Below is a small trained network, with its code and all its weights. Each question gives an input and a class and asks what happens when units are switched off, that is, made to give their printed mean instead of their output.

import numpy as np


def w(rows, s, z=0):
    codes = np.array(rows[::2]) - 128.0
    scale = np.full(codes.shape[1], s)
    scale[-1] = z or s
    return codes * scale


def norm(h):
    return h / np.sqrt((h * h).mean(-1, keepdims=True) + 1e-5)


def f(y):
    return y / 2 * (1 + np.tanh(0.7978845608 * (y + 0.044715 * y**3)))


def log_softmax(a):
    a = a - a.max(-1, keepdims=True)
    return a - np.log(np.exp(a).sum(-1, keepdims=True))


def net(x, mask):
    res = np.array(x, float).reshape(1, 5) / 4 @ E
    u = 0
    for l in range(2):
        y = f(norm(res) @ A[l][:, :-1].T + A[l][:, -1])
        res = res + np.where(mask[u : u + 14], y, B[l][:, -1]) @ B[l][:, :-1]
        u += 14
    return log_softmax(norm(res)[-1] @ U[:, :-1].T + U[:, -1])


A, B = {}, {}
E = w([
[142,102,80,85,150,147,70,77,123,76],'x0',
[138,144,167,134,177,145,114,181,97,173],'x1',
[198,181,126,155,86,122,120,114,138,115],'x2',
[118,89,116,122,72,111,148,114,122,93],'x3',
[163,95,83,110,152,128,166,121,255,196],'x4',
],0.0086)
A[0] = w([
[196,151,91,105,111,159,99,147,152,171,77],'L0N0',
[181,209,192,168,218,75,115,160,57,161,109],'L0N1',
[73,145,177,153,86,120,84,152,21,119,118],'L0N2',
[111,139,192,179,166,40,206,190,174,186,37],'L0N3',
[103,119,136,155,109,30,136,90,109,69,95],'L0N4',
[213,81,121,117,138,150,186,75,170,141,3],'L0N5',
[129,156,209,146,198,148,138,200,54,146,63],'L0N6',
[137,127,109,108,73,137,100,85,134,148,38],'L0N7',
[83,64,52,103,214,157,109,145,138,126,61],'L0N8',
[116,177,254,122,113,116,211,183,138,224,83],'L0N9',
[104,135,184,204,105,140,119,147,66,41,89],'L0N10',
[130,74,155,174,160,159,140,97,163,184,119],'L0N11',
[163,154,115,155,92,75,97,143,79,164,1],'L0N12',
[177,142,12,119,77,95,159,158,162,87,56],'L0N13',
],0.0074,0.003)
B[0] = w([
[103,159,51,165,71,165,150,90,119,132,150],'L0N0',
[122,133,222,147,87,222,60,152,178,152,222],'L0N1',
[150,139,151,35,44,84,108,132,75,128,254],'L0N2',
[109,170,81,254,201,85,176,137,74,101,210],'L0N3',
[132,150,11,87,158,124,123,82,133,211,177],'L0N4',
[115,89,176,116,49,36,76,165,30,107,161],'L0N5',
[166,16,188,142,42,187,52,195,147,105,209],'L0N6',
[86,87,168,121,56,132,168,129,128,225,128],'L0N7',
[95,101,156,75,192,181,193,115,181,60,170],'L0N8',
[85,113,106,214,219,97,116,216,118,128,237],'L0N9',
[62,156,133,42,95,77,146,144,57,102,234],'L0N10',
[94,132,142,165,191,97,113,56,69,88,159],'L0N11',
[91,81,104,80,139,172,126,137,140,112,138],'L0N12',
[221,77,158,166,136,134,44,129,105,190,167],'L0N13',
],0.0062,0.0074)
A[1] = w([
[222,122,65,130,78,61,155,79,167,126,42],'L1N0',
[150,163,215,204,160,201,175,154,185,174,161],'L1N1',
[178,97,157,201,59,163,119,51,184,125,102],'L1N2',
[26,139,134,16,166,55,158,64,115,131,168],'L1N3',
[138,79,165,96,109,154,120,221,55,108,5],'L1N4',
[113,158,98,30,97,84,102,85,100,106,147],'L1N5',
[193,85,101,179,104,94,150,54,130,91,60],'L1N6',
[146,122,141,145,116,80,54,191,90,173,46],'L1N7',
[153,254,172,129,130,244,85,186,112,128,134],'L1N8',
[152,169,107,34,94,27,200,123,43,133,58],'L1N9',
[88,186,54,167,189,125,195,223,128,191,79],'L1N10',
[185,38,91,95,164,128,163,61,192,106,163],'L1N11',
[101,100,98,79,214,167,193,78,172,66,10],'L1N12',
[166,205,186,184,55,102,159,142,123,109,197],'L1N13',
],0.0071,0.0031)
B[1] = w([
[135,56,162,125,103,75,114,149,46,165,181],'L1N0',
[105,255,75,112,171,98,112,76,57,82,206],'L1N1',
[203,117,40,182,115,124,89,119,131,190,163],'L1N2',
[147,191,92,113,129,192,163,99,137,82,242],'L1N3',
[147,106,172,75,59,70,92,153,134,96,212],'L1N4',
[86,156,132,201,180,61,203,119,94,138,254],'L1N5',
[222,133,181,98,159,99,80,177,108,152,159],'L1N6',
[154,24,146,51,132,119,131,104,144,111,192],'L1N7',
[93,121,85,88,51,129,132,110,229,197,219],'L1N8',
[145,197,35,104,101,77,184,54,115,74,231],'L1N9',
[91,87,104,141,173,50,133,166,168,103,214],'L1N10',
[161,92,172,165,123,178,151,118,113,145,192],'L1N11',
[167,111,203,116,123,196,179,128,191,135,167],'L1N12',
[93,101,158,84,190,162,137,77,147,107,216],'L1N13',
],0.0079,0.0057)
U = w([
[217,54,109,178,106,86,90,106,79,180,122],'0',
[88,200,67,93,90,71,181,68,44,36,153],'1',
[142,87,180,125,182,244,201,98,177,88,120],'2',
[108,209,46,146,102,190,64,88,214,166,3],'3',
[65,140,89,239,251,60,134,189,134,100,199],'4',
[72,99,231,87,51,130,49,200,119,90,153],'5',
],0.014,0.0029)

Each question gives the input, the list of numbers given to net, and the class t.
The units are the neurons (one row each of A and B). Each row of codes is followed by its name. A weight is (code - 128) times the scale printed after its matrix; where a second scale follows, it is the last column's (A, B and U).
mask holds one flag per neuron, layer by layer. A switched-off neuron (its flag False) gives its mean, the last column of its row in B, instead of its output. The means were averaged over made-up inputs and are rounded, as every weight is.
A unit's drop is (log p(t) with every unit on - log p(t) with that unit switched off) / (log p(t) with every unit on - log p(t) with every unit switched off).
The circuit of an input: a set's keep is (log p(t) with only the set's units on - log p(t) with every unit switched off) / (log p(t) with every unit on - log p(t) with every unit switched off). Starting from the 12 units with the biggest drops (on a tie, the unit counted first), units are removed one at a time, each time the one whose removal leaves the highest keep (on an exact tie, the one counted first), for as long as the keep stays at least 0.8.
units of the circuit, in order: the units of the circuit, biggest drop first
top k neurons: the k neurons with the biggest drops, biggest first
top k neurons in layer l: the k neurons of layer l with the biggest drops, biggest first
drop when u is switched off: that unit's drop, to one decimal
input [-2,6,6,6,-6], class 5: units of the circuit, in order	L0N1
input [-7,4,4,-6,-2], class 5: top 3 neurons in layer 0	L0N6; L0N1; L0N4
input [4,6,0,5,7], class 2: top 2 neurons	L0N8; L0N6
input [8,-7,0,1,-2], class 0: top 2 neurons in layer 0	L0N10; L0N2
input [-7,8,8,5,0], class 4: top 3 neurons	L0N9; L0N3; L1N1
input [8,2,0,8,0], class 2: top 2 neurons in layer 0	L0N8; L0N2
input [-1,-6,-8,8,0], class 2: top 2 neurons	L0N2; L0N10
input [-3,-5,-7,1,8], class 2: top 2 neurons in layer 0	L0N9; L0N8
input [-4,-4,0,2,4], class 0: top 2 neurons	L0N13; L0N5
input [-5,7,1,-7,-2], class 5: top 2 neurons in layer 0	L0N6; L0N1
input [6,2,-1,-3,-2], class 5: top 2 neurons in layer 0	L0N4; L0N11
input [8,7,-1,-8,0], class 3: top 2 neurons in layer 1	L1N8; L1N1
input [1,1,0,-2,-6], class 5: top 2 neurons	L0N6; L0N1
input [6,-2,0,2,3], class 0: units of the circuit, in order	L0N13
input [-2,-1,5,-6,0], class 3: top 2 neurons	L0N1; L1N8
input [0,6,8,-5,-2], class 5: top 2 neurons in layer 0	L0N6; L0N4
input [5,1,1,-3,0], class 2: drop when L0N8 is switched off	0.2
input [-4,8,-7,-4,-2], class 5: drop when L0N6 is switched off	1.4
input [-7,-4,8,8,0], class 0: drop when L0N13 is switched off	0.4
